Below is a small trained network, with its code and all its weights. Each question gives an input and a class and asks what happens when units are switched off, that is, made to give their printed mean instead of their output.

import numpy as np


def w(rows, s, z=0):
    codes = np.array(rows[::2]) - 128.0
    scale = np.full(codes.shape[1], s)
    scale[-1] = z or s
    return codes * scale


def norm(h):
    return h / np.sqrt((h * h).mean(-1, keepdims=True) + 1e-5)


def f(y):
    return y / 2 * (1 + np.tanh(0.7978845608 * (y + 0.044715 * y**3)))


def log_softmax(a):
    a = a - a.max(-1, keepdims=True)
    return a - np.log(np.exp(a).sum(-1, keepdims=True))


def net(x, mask):
    res = np.array(x, float).reshape(1, 4) / 4 @ E
    u = 0
    for l in range(2):
        y = f(norm(res) @ A[l][:, :-1].T + A[l][:, -1])
        res = res + np.where(mask[u : u + 8], y, B[l][:, -1]) @ B[l][:, :-1]
        u += 8
    return log_softmax(norm(res)[-1] @ U[:, :-1].T + U[:, -1])


A, B = {}, {}
E = w([
[126,126,130,127,126,128,128,127,129,128,129,125],'x0',
[83,162,137,70,39,146,192,8,74,190,194,132],'x1',
[234,146,131,214,135,42,156,68,98,70,142,126],'x2',
[121,253,37,91,116,12,57,137,146,140,107,126],'x3',
],0.0028)
A[0] = w([
[250,115,141,230,175,70,119,164,128,50,103,92,3],'L0N1',
[189,120,155,194,127,112,184,56,102,89,137,163,79],'L0N2',
[157,2,231,208,195,208,162,211,188,85,70,131,106],'L0N3',
[89,103,99,95,206,164,78,212,178,116,81,160,48],'L0N4',
[82,208,110,57,53,95,141,75,132,200,144,135,69],'L0N5',
[92,140,100,103,175,123,95,192,163,115,101,153,32],'L0N6',
[103,44,202,126,89,216,220,55,38,141,222,119,25],'L0N7',
[92,61,187,102,127,223,127,182,146,165,150,123,77],'L0N8',
],0.0031,0.0024)
B[0] = w([
[52,87,129,131,187,153,208,90,164,71,104,198,190],'L0N1',
[156,104,148,153,112,147,138,100,83,120,168,72,166],'L0N2',
[97,113,67,81,105,163,100,85,20,122,221,118,252],'L0N3',
[157,134,159,113,56,129,105,144,124,181,149,68,169],'L0N4',
[89,36,102,118,172,189,101,150,71,90,164,121,171],'L0N5',
[160,137,167,124,83,134,130,158,120,156,150,111,139],'L0N6',
[166,147,166,176,153,109,113,171,228,134,50,135,226],'L0N7',
[65,252,55,80,153,118,125,110,110,133,90,168,179],'L0N8',
],0.0043,0.0046)
A[1] = w([
[75,116,87,69,129,141,90,166,88,139,160,168,136],'L1N1',
[135,126,142,132,121,138,138,116,122,141,135,132,89],'L1N2',
[136,123,141,108,105,98,91,241,213,152,103,96,60],'L1N3',
[90,166,176,103,125,179,135,160,242,198,2,146,129],'L1N4',
[151,154,120,181,177,46,170,130,217,74,59,183,50],'L1N5',
[145,87,122,150,147,154,160,111,89,76,182,140,122],'L1N6',
[178,156,90,142,88,46,109,87,46,122,198,92,4],'L1N7',
[249,123,216,186,100,116,156,118,146,153,119,114,1],'L1N8',
],0.0045,0.0018)
B[1] = w([
[179,177,144,138,87,125,112,177,122,165,129,88,252],'L1N1',
[132,137,116,146,129,92,118,140,128,112,115,119,122],'L1N2',
[190,129,224,203,102,128,199,26,183,155,71,113,183],'L1N3',
[147,50,122,183,210,46,194,69,124,4,135,190,241],'L1N4',
[65,151,84,19,51,242,60,198,23,224,217,78,204],'L1N5',
[114,165,135,119,137,35,141,122,226,155,57,168,210],'L1N6',
[103,25,176,171,223,190,200,121,188,50,85,205,160],'L1N7',
[166,200,148,107,72,101,62,213,168,189,72,64,172],'L1N8',
],0.0041,0.0038)
U = w([
[71,174,35,16,79,186,28,219,30,194,190,86,204],'0',
[90,23,112,164,251,109,221,44,150,5,122,254,149],'1',
[246,196,244,194,47,73,122,126,240,206,31,46,2],'2',
],0.0057,0.00064)

Each question gives the input, the list of numbers given to net, and the class t.
The units are the neurons (one row each of A and B). Each row of codes is followed by its name. A weight is (code - 128) times the scale printed after its matrix; where a second scale follows, it is the last column's (A, B and U).
mask holds one flag per neuron, layer by layer. A switched-off neuron (its flag False) gives its mean, the last column of its row in B, instead of its output. The means were averaged over made-up inputs and are rounded, as every weight is.
A unit's drop is (log p(t) with every unit on - log p(t) with that unit switched off) / (log p(t) with every unit on - log p(t) with every unit switched off).
The circuit of an input: a set's keep is (log p(t) with only the set's units on - log p(t) with every unit switched off) / (log p(t) with every unit on - log p(t) with every unit switched off). Starting from the 12 units with the biggest drops (on a tie, the unit counted first), units are removed one at a time, each time the one whose removal leaves the highest keep (on an exact tie, the one counted first), for as long as the keep stays at least 0.8.
units of the circuit, in order: the units of the circuit, biggest drop first
unit that matters most: the unit with the biggest drop
k most important neurons: the k neurons with the biggest drops, biggest first
top k neurons in layer l: the k neurons of layer l with the biggest drops, biggest first
drop of u: that unit's drop, to one decimal
input [-6,2,2,-4], class 2: 2 most important neurons -> [L0N7; L0N2]
input [4,-6,-1,8], class 2: unit that matters most -> L1N3
input [-1,-8,-4,1], class 2: top 2 neurons in layer 0 -> [L0N5; L0N4]
input [4,8,2,-8], class 2: 2 most important neurons -> [L1N8; L0N7]
input [-3,6,-5,-1], class 1: units of the circuit, in order -> [L0N3; L1N4]
input [-1,-8,0,-5], class 0: 2 most important neurons -> [L0N3; L1N4]
input [3,2,6,-2], class 2: 3 most important neurons -> [L0N2; L0N3; L1N8]
input [-1,0,-1,3], class 2: top 3 neurons in layer 0 -> [L0N3; L0N8; L0N1]
input [-6,1,3,5], class 1: 2 most important neurons -> [L0N7; L1N7]
input [-6,6,-5,-1], class 1: 3 most important neurons -> [L0N3; L0N7; L1N4]
input [5,-8,6,1], class 0: top 2 neurons in layer 1 -> [L1N5; L1N4]
input [7,-2,7,6], class 0: 2 most important neurons -> [L1N5; L0N3]
input [7,3,-6,-1], class 1: 2 most important neurons -> [L0N3; L1N4]
input [1,7,2,4], class 1: units of the circuit, in order -> [L1N7]
input [7,-4,6,3], class 0: drop of L1N5 -> 1.8
input [6,2,-2,-1], class 1: drop of L1N4 -> 1.6
input [8,-2,-2,-4], class 0: drop of L0N3 -> 3.4
input [-7,-3,-1,-4], class 0: drop of L0N3 -> 0.9
